Below is a small trained network, with its code and all its weights. Each question gives an input and a class and asks what happens when units are switched off, that is, made to give their printed mean instead of their output.

import numpy as np


def w(rows, s, z=0):
    codes = np.array(rows[::2]) - 128.0
    scale = np.full(codes.shape[1], s)
    scale[-1] = z or s
    return codes * scale


def f(y):
    return y / 2 * (1 + np.tanh(0.7978845608 * (y + 0.044715 * y**3)))


def log_softmax(a):
    a = a - a.max(-1, keepdims=True)
    return a - np.log(np.exp(a).sum(-1, keepdims=True))


def net(x, mask):
    res = np.array(x, float).reshape(1, 6) / 4 @ E
    y = f(res @ A[0][:, :-1].T + A[0][:, -1])
    res = res + np.where(mask, y, B[0][:, -1]) @ B[0][:, :-1]
    return log_softmax(res[-1] @ U[:, :-1].T + U[:, -1])


A, B = {}, {}
E = w([
[87,152,65,118,34,98,100,174,184,153,127,184],'x0',
[74,116,109,128,193,81,61,123,134,81,175,141],'x1',
[120,233,85,98,93,80,130,74,146,163,111,164],'x2',
[140,145,125,100,230,139,141,214,112,132,149,142],'x3',
[172,192,172,125,90,161,83,127,166,70,227,119],'x4',
[83,182,145,121,119,126,50,141,36,246,169,31],'x5',
],0.011)
A[0] = w([
[45,152,86,150,100,130,100,151,112,117,244,118,119],'n1',
[140,61,158,147,91,159,94,103,166,126,158,41,255],'n2',
[129,233,141,106,154,104,52,119,121,216,168,60,218],'n3',
[113,194,86,131,89,65,235,31,89,109,67,106,254],'n4',
[131,111,100,88,146,162,255,104,130,75,54,173,184],'n5',
[138,189,148,90,126,136,44,132,121,215,151,66,77],'n6',
[86,164,141,88,121,80,29,30,223,4,178,183,165],'n7',
[28,172,66,63,67,99,89,201,186,249,120,123,114],'n8',
[70,155,56,63,116,101,129,143,128,220,144,134,208],'n9',
[138,152,209,179,102,193,107,95,138,69,171,93,45],'n10',
[26,23,170,184,139,93,126,104,85,172,50,112,157],'n11',
],0.0085,0.0034)
B[0] = w([
[194,105,166,67,148,146,139,153,152,110,87,167,182],'n1',
[189,104,140,137,117,152,123,172,122,41,149,99,191],'n2',
[177,96,205,106,130,145,141,130,127,135,124,140,248],'n3',
[126,136,121,121,139,90,128,64,184,170,58,110,213],'n4',
[180,94,178,85,151,135,139,81,149,128,153,156,215],'n5',
[202,94,141,102,110,129,132,133,103,46,102,221,216],'n6',
[139,49,181,91,158,73,146,84,166,106,122,75,223],'n7',
[148,175,134,118,77,219,80,124,73,136,103,180,230],'n8',
[132,125,185,126,59,154,94,126,92,148,84,200,203],'n9',
[93,155,116,168,85,138,119,157,111,72,150,127,188],'n10',
[116,113,136,172,115,85,129,92,245,115,96,77,204],'n11',
],0.011,0.016)
U = w([
[103,166,16,128,153,119,83,115,92,175,200,126,20],'0',
[76,142,76,171,91,105,67,72,162,248,44,163,17],'1',
[163,63,169,142,161,53,188,61,175,134,127,100,250],'2',
[157,120,165,147,106,168,84,171,69,120,150,195,109],'3',
[45,120,124,254,138,69,113,187,181,91,210,48,68],'4',
],0.0084,0.0025)

Each question gives the input, the list of numbers given to net, and the class t.
The units are the neurons (one row each of A and B). Each row of codes is followed by its name. A weight is (code - 128) times the scale printed after its matrix; where a second scale follows, it is the last column's (A, B and U).
mask holds one flag per neuron, in row order. A switched-off neuron (its flag False) gives its mean, the last column of its row in B, instead of its output. The means were averaged over made-up inputs and are rounded, as every weight is.
A unit's drop is (log p(t) with every unit on - log p(t) with that unit switched off) / (log p(t) with every unit on - log p(t) with every unit switched off).
The circuit of an input: a set's keep is (log p(t) with only the set's units on - log p(t) with every unit switched off) / (log p(t) with every unit on - log p(t) with every unit switched off). Starting from all 11 units, units are removed one at a time, each time the one whose removal leaves the highest keep (on an exact tie, the one counted first), for as long as the keep stays at least 0.8.
circuit, biggest first: the units of the circuit, biggest drop first
most important unit: the unit with the biggest drop
top k neurons: the k neurons with the biggest drops, biggest first
drop when u is switched off: that unit's drop, to one decimal
input [1,-8,6,1,-6,4], class 1: most important unit -> n4
input [6,-7,4,-5,6,-1], class 1: circuit, biggest first -> (n4, n8)
input [5,-7,1,-2,-5,-5], class 1: circuit, biggest first -> (n7, n4)
input [5,8,2,3,-8,4], class 3: top 2 neurons -> (n8, n4)
input [-6,0,-8,3,3,-7], class 3: top 3 neurons -> (n7, n11, n4)
input [-5,-8,-4,-4,6,1], class 3: top 4 neurons -> (n11, n7, n4, n2)
input [-6,-2,4,-7,3,7], class 3: top 2 neurons -> (n7, n6)
input [-4,-4,0,-1,4,0], class 3: top 2 neurons -> (n11, n7)
input [0,8,2,4,-5,0], class 1: drop when n6 is switched off -> 0.2
input [1,-8,6,-6,-8,-1], class 1: drop when n11 is switched off -> 0.0
input [4,-6,6,3,-4,-5], class 1: drop when n4 is switched off -> 0.1
